Below is a small trained network, with its code and all its weights. Each question gives an input and a class and asks what happens when units are switched off, that is, made to give their printed mean instead of their output.

import numpy as np


def w(rows, s, z=0):
    codes = np.array(rows[::2]) - 128.0
    scale = np.full(codes.shape[1], s)
    scale[-1] = z or s
    return codes * scale


def f(y):
    return y / 2 * (1 + np.tanh(0.7978845608 * (y + 0.044715 * y**3)))


def log_softmax(a):
    a = a - a.max(-1, keepdims=True)
    return a - np.log(np.exp(a).sum(-1, keepdims=True))


def net(x, mask):
    res = np.array(x, float).reshape(1, 4) / 4 @ E
    y = f(res @ A[0][:, :-1].T + A[0][:, -1])
    res = res + np.where(mask, y, B[0][:, -1]) @ B[0][:, :-1]
    return log_softmax(res[-1] @ U[:, :-1].T + U[:, -1])


A, B = {}, {}
E = w([
[164,13,96,61,193,153],'x0',
[50,82,138,48,31,26],'x1',
[155,187,228,19,218,130],'x2',
[3,144,84,100,102,237],'x3',
],0.0065)
A[0] = w([
[76,190,65,178,75,211,201],'n0',
[99,175,253,49,90,53,211],'n1',
[126,7,90,90,174,154,189],'n2',
[134,116,95,203,65,37,161],'n3',
[254,102,111,185,165,121,247],'n4',
[187,190,143,182,183,169,198],'n5',
[7,94,113,75,49,143,185],'n6',
[91,115,79,166,29,65,253],'n7',
[116,198,243,62,143,59,199],'n8',
[169,16,79,102,138,93,215],'n9',
[150,35,140,74,124,54,240],'n10',
[187,151,141,106,234,242,226],'n11',
[49,150,97,181,66,195,175],'n12',
[160,222,158,187,206,174,192],'n13',
[24,103,74,79,126,185,217],'n14',
[129,126,128,214,47,90,228],'n15',
[45,152,77,157,47,192,176],'n16',
[5,111,93,142,62,191,208],'n17',
],0.0065,0.0034)
B[0] = w([
[83,220,136,209,203,133,249],'n0',
[159,147,122,55,174,35,235],'n1',
[118,54,61,131,132,166,190],'n2',
[127,114,184,192,44,63,216],'n3',
[228,124,144,183,110,184,240],'n4',
[186,178,194,127,98,194,217],'n5',
[92,158,51,77,92,105,226],'n6',
[110,155,125,181,65,37,253],'n7',
[186,156,174,39,214,55,230],'n8',
[174,47,86,156,123,126,206],'n9',
[186,65,97,106,117,98,217],'n10',
[88,107,210,100,137,254,243],'n11',
[62,212,94,196,175,105,232],'n12',
[171,211,206,95,105,186,232],'n13',
[31,123,85,97,116,134,219],'n14',
[122,163,181,179,88,76,232],'n15',
[51,218,59,185,168,100,239],'n16',
[20,192,29,144,144,109,250],'n17',
],0.0073,0.0061)
U = w([
[190,205,247,139,131,246,156],'0',
[77,108,34,73,40,101,7],'1',
[171,105,192,217,16,49,168],'2',
[33,239,79,207,197,111,98],'3',
[43,37,166,68,169,223,111],'4',
[192,144,174,20,240,30,175],'5',
[230,2,58,184,183,177,159],'6',
],0.0059,0.0016)

Each question gives the input, the list of numbers given to net, and the class t.
The units are the neurons (one row each of A and B). Each row of codes is followed by its name. A weight is (code - 128) times the scale printed after its matrix; where a second scale follows, it is the last column's (A, B and U).
mask holds one flag per neuron, in row order. A switched-off neuron (its flag False) gives its mean, the last column of its row in B, instead of its output. The means were averaged over made-up inputs and are rounded, as every weight is.
A unit's drop is (log p(t) with every unit on - log p(t) with that unit switched off) / (log p(t) with every unit on - log p(t) with every unit switched off).
The circuit of an input: a set's keep is (log p(t) with only the set's units on - log p(t) with every unit switched off) / (log p(t) with every unit on - log p(t) with every unit switched off). Starting from the 12 units with the biggest drops (on a tie, the unit counted first), units are removed one at a time, each time the one whose removal leaves the highest keep (on an exact tie, the one counted first), for as long as the keep stays at least 0.8.
circuit, biggest first: the units of the circuit, biggest drop first
unit that matters most: the unit with the biggest drop
top k neurons: the k neurons with the biggest drops, biggest first
drop of u: that unit's drop, to one decimal
input [4,3,4,7], class 1: circuit, biggest first	[n6; n0; n14]
input [-4,-4,8,-1], class 0: top 2 neurons	[n11; n13]
input [-8,1,6,4], class 5: circuit, biggest first	[n8; n1]
input [-8,1,1,-4], class 5: circuit, biggest first	[n8; n1]
input [-1,-3,8,-4], class 0: top 3 neurons	[n11; n13; n5]
input [2,1,-4,0], class 1: unit that matters most	n0
input [6,-8,-2,-8], class 0: top 3 neurons	[n11; n5; n13]
input [8,7,6,7], class 1: circuit, biggest first	[n6; n14]
input [0,4,3,4], class 1: top 2 neurons	[n0; n6]
input [8,-7,-1,8], class 4: top 3 neurons	[n11; n2; n7]
input [6,-5,-1,0], class 6: top 2 neurons	[n2; n9]
input [-7,1,6,3], class 5: top 2 neurons	[n8; n1]
input [-5,-3,6,-4], class 0: top 3 neurons	[n13; n5; n11]
input [6,6,0,-2], class 6: unit that matters most	n9
input [8,0,0,5], class 4: drop of n11	0.2
input [5,0,6,2], class 4: drop of n11	0.4
